Below is a small trained network, with its code and all its weights. Each question gives an input and a class and asks what happens when units are switched off, that is, made to give their printed mean instead of their output.

import numpy as np


def w(rows, s, z=0):
    codes = np.array(rows[::2]) - 128.0
    scale = np.full(codes.shape[1], s)
    scale[-1] = z or s
    return codes * scale


def f(y):
    return y / 2 * (1 + np.tanh(0.7978845608 * (y + 0.044715 * y**3)))


def log_softmax(a):
    a = a - a.max(-1, keepdims=True)
    return a - np.log(np.exp(a).sum(-1, keepdims=True))


def net(x, mask):
    res = np.array(x, float).reshape(1, 3) / 4 @ E
    y = f(res @ A[0][:, :-1].T + A[0][:, -1])
    res = res + np.where(mask, y, B[0][:, -1]) @ B[0][:, :-1]
    return log_softmax(res[-1] @ U[:, :-1].T + U[:, -1])


A, B = {}, {}
E = w([
[115,210,171,148,14,114,38],'x0',
[71,129,99,153,60,171,228],'x1',
[80,127,105,9,115,142,133],'x2',
],0.011)
A[0] = w([
[129,107,104,128,164,97,156,95],'neuron 0',
[108,135,128,63,117,106,135,104],'neuron 1',
[136,96,130,99,147,119,74,102],'neuron 2',
[120,126,119,186,87,123,201,129],'neuron 3',
[112,147,114,126,108,122,96,88],'neuron 4',
[140,153,134,136,95,121,99,99],'neuron 5',
[137,128,134,130,125,146,125,201],'neuron 6',
[113,108,149,126,214,115,154,93],'neuron 7',
[137,117,110,137,177,153,148,99],'neuron 8',
[126,119,117,188,137,117,112,119],'neuron 9',
[151,129,139,250,182,124,156,114],'neuron 10',
[142,119,125,207,145,126,117,110],'neuron 11',
[129,144,147,143,72,122,88,136],'neuron 12',
[134,112,131,126,146,123,98,209],'neuron 13',
[117,135,115,134,93,126,187,109],'neuron 14',
[127,136,137,145,72,131,88,138],'neuron 15',
[122,112,119,137,60,118,73,91],'neuron 16',
[165,133,115,152,197,116,189,126],'neuron 17',
[151,111,114,124,168,125,72,113],'neuron 18',
[110,119,132,147,86,141,187,105],'neuron 19',
[135,139,147,146,183,123,82,103],'neuron 20',
[141,139,128,161,123,137,114,100],'neuron 21',
[121,112,139,114,181,149,170,118],'neuron 22',
[135,147,118,147,189,127,72,143],'neuron 23',
[126,116,129,125,169,131,166,206],'neuron 24',
[131,147,126,129,173,119,92,109],'neuron 25',
[122,129,120,143,118,125,125,246],'neuron 26',
[125,121,123,3,133,136,148,106],'neuron 27',
[137,133,152,113,133,121,106,88],'neuron 28',
],0.017,0.012)
B[0] = w([
[124,129,129,165,136,163,115,173],'neuron 0',
[102,116,130,98,106,161,112,178],'neuron 1',
[153,120,144,125,122,176,158,178],'neuron 2',
[170,129,149,103,148,165,164,211],'neuron 3',
[117,118,116,151,123,169,127,152],'neuron 4',
[121,129,111,159,135,159,126,178],'neuron 5',
[132,140,129,119,139,74,124,183],'neuron 6',
[127,131,110,183,130,158,124,205],'neuron 7',
[118,129,120,166,130,155,122,177],'neuron 8',
[100,117,120,105,118,142,112,173],'neuron 9',
[75,107,115,73,64,147,93,247],'neuron 10',
[87,124,124,91,86,159,112,196],'neuron 11',
[123,135,113,175,130,115,117,225],'neuron 12',
[146,142,134,105,144,58,142,210],'neuron 13',
[170,124,148,114,142,170,145,177],'neuron 14',
[131,129,110,168,130,115,115,216],'neuron 15',
[124,126,121,171,124,167,112,193],'neuron 16',
[136,132,112,177,139,118,117,222],'neuron 17',
[163,130,145,120,139,168,154,192],'neuron 18',
[162,119,147,123,144,176,160,185],'neuron 19',
[154,121,142,113,137,174,150,186],'neuron 20',
[116,115,118,134,124,152,118,149],'neuron 21',
[129,140,123,170,133,135,116,198],'neuron 22',
[152,131,145,109,139,139,158,208],'neuron 23',
[140,151,129,150,136,58,123,224],'neuron 24',
[144,123,137,120,140,163,151,169],'neuron 25',
[151,151,128,111,138,3,125,228],'neuron 26',
[83,108,114,81,65,150,95,239],'neuron 27',
[133,121,126,137,126,167,140,140],'neuron 28',
],0.042,0.013)
U = w([
[129,149,87,231,149,129,118,104],'0',
[76,87,114,48,81,144,97,137],'1',
[198,121,189,96,168,172,240,113],'2',
[134,156,138,108,170,8,153,254],'3',
[91,111,146,121,183,114,157,61],'4',
],0.013,0.0042)

Each question gives the input, the list of numbers given to net, and the class t.
The units are the neurons (one row each of A and B). Each row of codes is followed by its name. A weight is (code - 128) times the scale printed after its matrix; where a second scale follows, it is the last column's (A, B and U).
mask holds one flag per neuron, in row order. A switched-off neuron (its flag False) gives its mean, the last column of its row in B, instead of its output. The means were averaged over made-up inputs and are rounded, as every weight is.
A unit's drop is (log p(t) with every unit on - log p(t) with that unit switched off) / (log p(t) with every unit on - log p(t) with every unit switched off).
The circuit of an input: a set's keep is (log p(t) with only the set's units on - log p(t) with every unit switched off) / (log p(t) with every unit on - log p(t) with every unit switched off). Starting from the 12 units with the biggest drops (on a tie, the unit counted first), units are removed one at a time, each time the one whose removal leaves the highest keep (on an exact tie, the one counted first), for as long as the keep stays at least 0.8.
units of the circuit, in order: the units of the circuit, biggest drop first
k most important neurons: the k neurons with the biggest drops, biggest first
drop of u: that unit's drop, to one decimal
input [-3,-7,-8], class 1: units of the circuit, in order => [neuron 10]
input [6,6,3], class 0: 2 most important neurons => [neuron 12; neuron 15]
input [7,-7,-8], class 1: 2 most important neurons => [neuron 10; neuron 11]
input [-5,-6,-5], class 2: 2 most important neurons => [neuron 23; neuron 20]
input [2,5,-5], class 1: 3 most important neurons => [neuron 10; neuron 11; neuron 23]
input [-6,2,6], class 0: 4 most important neurons => [neuron 10; neuron 22; neuron 24; neuron 7]
input [5,6,3], class 2: 3 most important neurons => [neuron 19; neuron 3; neuron 14]
input [7,8,5], class 2: 3 most important neurons => [neuron 19; neuron 14; neuron 3]
input [3,-3,3], class 3: 2 most important neurons => [neuron 10; neuron 7]
input [2,-1,-4], class 1: 3 most important neurons => [neuron 24; neuron 10; neuron 11]
input [-8,-1,8], class 0: 2 most important neurons => [neuron 7; neuron 22]
input [-5,-2,4], class 0: drop of neuron 10 => 0.1
input [2,-1,-3], class 3: drop of neuron 27 => 0.5
input [5,-7,-6], class 2: units of the circuit, in order => [neuron 23]
input [6,-7,-8], class 1: drop of neuron 11 => 0.4
input [8,0,2], class 0: drop of neuron 1 => 0.0
